Below are the code and all the weights of a small trained network. Each question names an input and a class and asks about switching units off, where a switched-off unit gives its printed mean instead of its output.

import numpy as np


def w(rows, s, z=0):
    codes = np.array(rows[::2]) - 128.0
    scale = np.full(codes.shape[1], s)
    scale[-1] = z or s
    return codes * scale


def f(y):
    return y / 2 * (1 + np.tanh(0.7978845608 * (y + 0.044715 * y**3)))


def log_softmax(a):
    a = a - a.max(-1, keepdims=True)
    return a - np.log(np.exp(a).sum(-1, keepdims=True))


def net(x, mask):
    res = np.array(x, float).reshape(1, 3) / 4 @ E
    y = f(res @ A[0][:, :-1].T + A[0][:, -1])
    res = res + np.where(mask, y, B[0][:, -1]) @ B[0][:, :-1]
    return log_softmax(res[-1] @ U[:, :-1].T + U[:, -1])


A, B = {}, {}
E = w([
[133,94,193,178],'x0',
[151,162,178,31],'x1',
[211,254,130,170],'x2',
],0.0056)
A[0] = w([
[179,74,119,170,194],'n1',
[78,96,124,97,14],'n2',
[128,139,66,82,103],'n3',
[101,165,188,72,116],'n4',
[152,111,189,86,182],'n5',
[169,205,127,160,167],'n6',
[93,111,163,255,158],'n7',
[127,50,132,106,3],'n8',
[96,117,52,193,178],'n9',
[73,138,34,147,155],'n10',
[130,49,200,143,200],'n11',
[74,40,87,66,62],'n12',
],0.009,0.002)
B[0] = w([
[60,159,139,78,185],'n1',
[184,82,87,155,134],'n2',
[46,172,129,95,141],'n3',
[77,147,183,89,157],'n4',
[80,169,117,61,172],'n5',
[201,29,131,172,225],'n6',
[80,236,179,2,253],'n7',
[184,111,107,186,147],'n8',
[77,96,212,84,220],'n9',
[60,151,189,26,187],'n10',
[114,174,24,188,234],'n11',
[224,61,76,193,235],'n12',
],0.0052,0.0027)
U = w([
[22,133,147,2,226],'0',
[39,171,30,59,116],'1',
[241,29,22,165,6],'2',
],0.0069,0.0014)

Each question gives the input, the list of numbers given to net, and the class t.
The units are the neurons (one row each of A and B). Each row of codes is followed by its name. A weight is (code - 128) times the scale printed after its matrix; where a second scale follows, it is the last column's (A, B and U).
mask holds one flag per neuron, in row order. A switched-off neuron (its flag False) gives its mean, the last column of its row in B, instead of its output. The means were averaged over made-up inputs and are rounded, as every weight is.
A unit's drop is (log p(t) with every unit on - log p(t) with that unit switched off) / (log p(t) with every unit on - log p(t) with every unit switched off).
The circuit of an input: a set's keep is (log p(t) with only the set's units on - log p(t) with every unit switched off) / (log p(t) with every unit on - log p(t) with every unit switched off). Starting from all 12 units, units are removed one at a time, each time the one whose removal leaves the highest keep (on an exact tie, the one counted first), for as long as the keep stays at least 0.8.
units of the circuit, in order: the units of the circuit, biggest drop first
unit that matters most: the unit with the biggest drop
top k neurons: the k neurons with the biggest drops, biggest first
drop when u is switched off: that unit's drop, to one decimal
input [4,7,-8], class 2: units of the circuit, in order -> [n12 n7]
input [4,6,8], class 2: top 2 neurons -> [n6 n7]
input [-3,3,7], class 2: unit that matters most -> n6
input [-7,-8,1], class 0: top 3 neurons -> [n10 n9 n11]
input [5,-1,-8], class 2: top 2 neurons -> [n12 n8]
input [-3,5,-8], class 2: top 2 neurons -> [n12 n7]
input [2,4,-5], class 2: drop when n7 is switched off -> 0.3
input [5,4,-8], class 2: drop when n12 is switched off -> 0.3
input [2,0,-6], class 2: drop when n2 is switched off -> 0.1
input [4,5,-8], class 2: drop when n8 is switched off -> 0.1
